Here is a tiny trained network, its code and every weight. The questions are about switching its units off for an input and a target symbol, where a switched-off unit gives its printed mean instead of its output.

import numpy as np


def w(rows, s, z=0):
    codes = np.array(rows[::2]) - 128.0
    scale = np.full(codes.shape[1], s)
    scale[-1] = z or s
    return codes * scale


def f(y):
    return np.maximum(y, 0)


def softmax(a):
    e = np.exp(a - a.max(-1, keepdims=True))
    return e / e.sum(-1, keepdims=True)


def log_softmax(a):
    a = a - a.max(-1, keepdims=True)
    return a - np.log(np.exp(a).sum(-1, keepdims=True))


def net(x, mask):
    ids = ['αγζθλξστω'.index(c) for c in x.split()]
    T = len(ids)
    res = E[ids] + P[:T]
    r = res
    for j in range(2):
        rows = slice(3 * j, 3 * j + 3)
        q, k, v = (r @ M[0][rows].T for M in (Q, K, V))
        z = softmax(np.where(np.tri(T) > 0, q @ k.T / 3**0.5, -1e9)) @ v
        o = O[0][rows]
        res = res + np.where(mask[j], z, o[:, -1]) @ o[:, :-1]
    y = f(res @ A[0][:, :-1].T + A[0][:, -1])
    res = res + np.where(mask[2:18], y, B[0][:, -1]) @ B[0][:, :-1]
    return log_softmax(res[-1] @ U[:, :-1].T + U[:, -1])


Q, K, V, O, A, B = {}, {}, {}, {}, {}, {}
E = w([
[221,99,114,161],'α',
[109,138,113,70],'γ',
[119,103,155,121],'ζ',
[211,93,44,135],'θ',
[81,176,6,133],'λ',
[192,81,149,175],'ξ',
[24,112,146,184],'σ',
[170,109,171,126],'τ',
[178,78,133,144],'ω',
],0.023)
P = w([
[87,105,141,154],'0',
[159,117,155,174],'1',
[117,171,125,92],'2',
[127,1,83,178],'3',
[183,139,131,69],'4',
[140,79,92,94],'5',
[142,99,91,70],'6',
[161,62,100,128],'7',
[163,106,117,87],'8',
[151,53,65,112],'9',
[146,100,105,86],'10',
],0.0093)
Q[0] = w([
[8,162,115,238],'H0',
[129,96,132,139],'H0',
[77,155,170,210],'H0',
[149,225,96,140],'H1',
[180,157,140,123],'H1',
[113,123,100,187],'H1',
],0.012)
K[0] = w([
[91,150,192,197],'H0',
[136,139,101,134],'H0',
[29,203,39,221],'H0',
[124,114,163,249],'H1',
[155,2,160,138],'H1',
[145,151,164,66],'H1',
],0.0083)
V[0] = w([
[208,208,109,106],'H0',
[102,119,68,177],'H0',
[156,92,134,150],'H0',
[108,41,100,205],'H1',
[29,95,119,116],'H1',
[41,192,1,121],'H1',
],0.0098)
O[0] = w([
[87,142,130,139,211],'H0',
[172,225,64,47,118],'H0',
[120,166,126,239,253],'H0',
[108,171,108,241,182],'H1',
[40,117,131,98,74],'H1',
[142,255,113,89,64],'H1',
],0.0081,0.0027)
A[0] = w([
[98,122,122,64,254],'N0',
[169,64,121,140,102],'N1',
[156,143,173,90,106],'N2',
[88,45,88,132,190],'N3',
[112,62,52,126,196],'N4',
[117,36,93,179,151],'N5',
[151,177,133,120,163],'N6',
[67,153,163,155,132],'N7',
[155,172,136,168,161],'N8',
[108,150,105,113,148],'N9',
[173,107,93,127,103],'N10',
[149,135,90,156,49],'N11',
[94,132,98,107,189],'N12',
[150,90,149,99,147],'N13',
[152,90,178,116,152],'N14',
[123,112,121,252,182],'N15',
],0.014,0.0038)
B[0] = w([
[237,77,143,177,196],'N0',
[184,70,147,80,219],'N1',
[172,103,10,6,143],'N2',
[143,182,214,161,206],'N3',
[122,162,203,98,217],'N4',
[36,184,119,124,246],'N5',
[138,106,210,125,146],'N6',
[210,33,59,91,135],'N7',
[110,155,58,104,157],'N8',
[57,26,120,185,157],'N9',
[134,147,103,68,183],'N10',
[65,118,20,3,162],'N11',
[127,78,108,205,170],'N12',
[33,80,152,172,170],'N13',
[58,143,69,146,178],'N14',
[149,143,112,119,241],'N15',
],0.0054,0.013)
U = w([
[184,179,123,166,219],'α',
[65,139,151,74,43],'γ',
[138,144,142,145,202],'ζ',
[141,197,115,20,77],'θ',
[46,159,91,118,85],'λ',
[116,149,145,149,105],'ξ',
[95,109,184,130,158],'σ',
[151,8,121,81,148],'τ',
[102,95,89,139,2],'ω',
],0.011,0.0033)

Each question gives the input, a string of symbols that net reads in full, and the target symbol t.
The units are the heads (3 rows each of Q, K, V and O) and the neurons (one row each of A and B). Each row of codes is followed by its name. A weight is (code - 128) times the scale printed after its matrix; where a second scale follows, it is the last column's (O, A, B and U).
mask holds one flag per unit, heads first, then neurons. A switched-off unit (its flag False) gives its mean, the last column of its rows in O or B, instead of its output. The means were averaged over made-up inputs and are rounded, as every weight is.
A unit's drop is (log p(t) with every unit on - log p(t) with that unit switched off) / (log p(t) with every unit on - log p(t) with every unit switched off).
The circuit of an input: a set's keep is (log p(t) with only the set's units on - log p(t) with every unit switched off) / (log p(t) with every unit on - log p(t) with every unit switched off). Starting from the 12 units with the biggest drops (on a tie, the unit counted first), units are removed one at a time, each time the one whose removal leaves the highest keep (on an exact tie, the one counted first), for as long as the keep stays at least 0.8.
units of the circuit, in order: the units of the circuit, biggest drop first
k most important neurons: the k neurons with the biggest drops, biggest first
heads that matter: for each layer, one digit per head in row order, 1 if its drop is at least 0.15 and else 0, layers parted by /
drop of u: that unit's drop, to one decimal
input γ τ τ θ γ γ σ γ γ σ, target τ: units of the circuit, in order => H1; N5; H0
input γ τ γ θ τ, target α: units of the circuit, in order => H1; H0
input α τ γ γ α τ γ γ γ γ σ, target τ: heads that matter => 01
input γ γ ζ, target τ: units of the circuit, in order => H1; N5; N0; H0
input λ τ ω γ γ γ γ, target τ: units of the circuit, in order => N5; H0
input θ γ λ γ, target θ: heads that matter => 11
input τ ω θ θ α, target θ: 2 most important neurons => N11; N10
input γ ζ θ λ ζ, target θ: 2 most important neurons => N2; N13
input γ θ ξ τ γ γ γ, target τ: units of the circuit, in order => N5; N0
input ζ τ γ τ ξ, target σ: 2 most important neurons => N5; N3
input γ γ τ, target τ: 2 most important neurons => N5; N2
input ξ ξ ω τ γ γ τ τ ω, target σ: most important neuron => N5
input γ λ ζ, target θ: 3 most important neurons => N2; N13; N1
input τ γ τ γ, target σ: most important neuron => N3
input σ ω τ τ, target σ: drop of H1 => 0.5
input θ γ γ α, target θ: drop of N7 => 0.0
input γ τ γ γ θ, target θ: drop of N9 => 0.1
